Below is a small trained network, with its code and all its weights. Each question gives an input and a target symbol and asks what happens when units are switched off, that is, made to give their printed mean instead of their output.

import numpy as np


def w(rows, s, z=0):
    codes = np.array(rows[::2]) - 128.0
    scale = np.full(codes.shape[1], s)
    scale[-1] = z or s
    return codes * scale


def softmax(a):
    e = np.exp(a - a.max(-1, keepdims=True))
    return e / e.sum(-1, keepdims=True)


def log_softmax(a):
    a = a - a.max(-1, keepdims=True)
    return a - np.log(np.exp(a).sum(-1, keepdims=True))


def net(x, mask):
    ids = ['γεζθψω'.index(c) for c in x.split()]
    T = len(ids)
    res = E[ids] + P[:T]
    u = 0
    for l in range(3):
        r = res
        for j in range(2):
            rows = slice(4 * j, 4 * j + 4)
            q, k, v = (r @ M[l][rows].T for M in (Q, K, V))
            z = softmax(np.where(np.tri(T) > 0, q @ k.T / 4**0.5, -1e9)) @ v
            o = O[l][rows]
            res = res + np.where(mask[u + j], z, o[:, -1]) @ o[:, :-1]
        u += 2
    return log_softmax(res[-1] @ U[:, :-1].T + U[:, -1])


Q, K, V, O = {}, {}, {}, {}
E = w([
[159,49,200],'γ',
[51,142,89],'ε',
[149,174,157],'ζ',
[170,247,83],'θ',
[166,205,205],'ψ',
[178,97,100],'ω',
],0.016)
P = w([
[58,127,2],'0',
[55,75,116],'1',
[58,88,116],'2',
[46,115,112],'3',
[50,100,118],'4',
[54,76,107],'5',
[56,102,109],'6',
[46,105,114],'7',
],0.0038)
Q[0] = w([
[170,137,148],'L0H1',
[227,182,229],'L0H1',
[96,198,163],'L0H1',
[128,100,209],'L0H1',
[63,11,2],'L0H2',
[93,97,93],'L0H2',
[95,169,29],'L0H2',
[154,34,120],'L0H2',
],0.026)
K[0] = w([
[145,134,160],'L0H1',
[144,168,220],'L0H1',
[87,178,116],'L0H1',
[103,120,162],'L0H1',
[252,101,74],'L0H2',
[150,119,104],'L0H2',
[150,146,57],'L0H2',
[208,105,169],'L0H2',
],0.034)
V[0] = w([
[196,114,144],'L0H1',
[21,105,171],'L0H1',
[83,139,99],'L0H1',
[1,154,65],'L0H1',
[144,129,205],'L0H2',
[107,108,90],'L0H2',
[159,245,139],'L0H2',
[137,70,208],'L0H2',
],0.0087)
O[0] = w([
[101,144,93,171],'L0H1',
[186,41,112,1],'L0H1',
[140,114,159,109],'L0H1',
[170,81,202,62],'L0H1',
[142,150,171,75],'L0H2',
[108,115,108,138],'L0H2',
[255,87,108,182],'L0H2',
[73,181,188,47],'L0H2',
],0.012,0.0031)
Q[1] = w([
[155,102,139],'L1H1',
[167,91,203],'L1H1',
[52,189,114],'L1H1',
[130,126,156],'L1H1',
[72,144,155],'L1H2',
[95,174,134],'L1H2',
[75,49,249],'L1H2',
[117,151,129],'L1H2',
],0.021)
K[1] = w([
[137,165,130],'L1H1',
[134,201,170],'L1H1',
[109,44,152],'L1H1',
[124,138,145],'L1H1',
[127,114,90],'L1H2',
[140,64,110],'L1H2',
[84,15,251],'L1H2',
[137,137,102],'L1H2',
],0.023)
V[1] = w([
[144,108,148],'L1H1',
[164,29,93],'L1H1',
[84,115,2],'L1H1',
[153,241,76],'L1H1',
[115,110,110],'L1H2',
[125,164,111],'L1H2',
[107,172,87],'L1H2',
[125,149,130],'L1H2',
],0.0098)
O[1] = w([
[144,109,144,118],'L1H1',
[198,56,108,216],'L1H1',
[114,140,26,253],'L1H1',
[115,246,104,229],'L1H1',
[146,142,135,112],'L1H2',
[119,89,137,196],'L1H2',
[118,90,152,203],'L1H2',
[117,131,142,134],'L1H2',
],0.013,0.0047)
Q[2] = w([
[190,231,133],'L2H1',
[215,219,134],'L2H1',
[232,173,150],'L2H1',
[145,37,66],'L2H1',
[85,194,83],'L2H2',
[161,212,102],'L2H2',
[99,188,194],'L2H2',
[140,250,93],'L2H2',
],0.023)
K[2] = w([
[149,70,243],'L2H1',
[154,104,254],'L2H1',
[164,179,222],'L2H1',
[82,208,138],'L2H1',
[55,114,94],'L2H2',
[114,207,74],'L2H2',
[96,211,152],'L2H2',
[79,217,61],'L2H2',
],0.021)
V[2] = w([
[122,123,126],'L2H1',
[127,158,136],'L2H1',
[121,72,135],'L2H1',
[101,253,115],'L2H1',
[148,138,129],'L2H2',
[87,174,90],'L2H2',
[91,112,109],'L2H2',
[113,14,166],'L2H2',
],0.0056)
O[2] = w([
[137,127,135,126],'L2H1',
[122,100,130,145],'L2H1',
[114,164,124,75],'L2H1',
[160,18,167,248],'L2H1',
[126,132,133,121],'L2H2',
[158,58,124,188],'L2H2',
[149,134,100,162],'L2H2',
[108,254,87,82],'L2H2',
],0.0088,0.011)
U = w([
[9,158,187,164],'γ',
[57,191,138,117],'ε',
[71,157,173,143],'ζ',
[123,162,129,3],'θ',
[89,167,211,142],'ψ',
[2,114,97,142],'ω',
],0.0069,0.0055)

Each question gives the input, a string of symbols that net reads in full, and the target symbol t.
The units are the heads (4 rows each of Q, K, V and O). Each row of codes is followed by its name. A weight is (code - 128) times the scale printed after its matrix; where a second scale follows, it is the last column's (O and U).
mask holds one flag per head, layer by layer. A switched-off head (its flag False) gives its mean, the last column of its rows in O, instead of its output. The means were averaged over made-up inputs and are rounded, as every weight is.
A unit's drop is (log p(t) with every unit on - log p(t) with that unit switched off) / (log p(t) with every unit on - log p(t) with every unit switched off).
The circuit of an input: a set's keep is (log p(t) with only the set's units on - log p(t) with every unit switched off) / (log p(t) with every unit on - log p(t) with every unit switched off). Starting from all 6 units, units are removed one at a time, each time the one whose removal leaves the highest keep (on an exact tie, the one counted first), for as long as the keep stays at least 0.8.
units of the circuit, in order: the units of the circuit, biggest drop first
most important unit: the unit with the biggest drop
which heads matter: for each layer, one digit per head in row order, 1 if its drop is at least 0.15 and else 0, layers parted by /
drop when u is switched off: that unit's drop, to one decimal
input ψ ω ψ ζ ε θ ζ ε, target ε: which heads matter	10 / 11 / 10
input θ θ θ ψ ε ψ ω, target θ: units of the circuit, in order	[L1H1 L0H2 L0H1 L2H2]
input ε ω ω γ θ ε, target ε: units of the circuit, in order	[L0H1 L1H1 L2H1]
input ε ψ θ, target ε: which heads matter	10 / 10 / 11
input ψ ω ω θ γ, target γ: units of the circuit, in order	[L0H2 L1H1]
input ε ω ψ γ ψ ψ, target ε: which heads matter	11 / 10 / 11
input γ ε γ ψ ζ ω ω, target γ: which heads matter	11 / 10 / 01
input ψ ψ ε ω ω, target ψ: units of the circuit, in order	[L0H1 L1H1 L0H2]
input γ ω γ ψ, target ψ: units of the circuit, in order	[L0H2 L1H1]
input ω ω ω ω ε γ ψ, target ω: units of the circuit, in order	[L0H2 L1H1 L0H1]
input ε γ γ ω ζ ω, target ε: units of the circuit, in order	[L0H1 L2H2 L1H1]
input ω ω γ θ, target θ: units of the circuit, in order	[L0H2]
input θ θ θ ψ, target ψ: units of the circuit, in order	[L1H1 L0H2]
input ζ θ ε ω ψ ω ω ψ, target θ: most important unit	L1H1
input ψ θ γ ψ ε, target ψ: units of the circuit, in order	[L0H1 L0H2 L1H1]
input ψ ω ω ε, target ψ: which heads matter	10 / 10 / 00
input θ γ γ ε γ ζ, target θ: drop when L1H1 is switched off	1.2
input ε ψ θ γ ψ, target ε: drop when L0H1 is switched off	1.8
input ψ γ ε θ θ ω, target ψ: drop when L0H2 is switched off	1.1
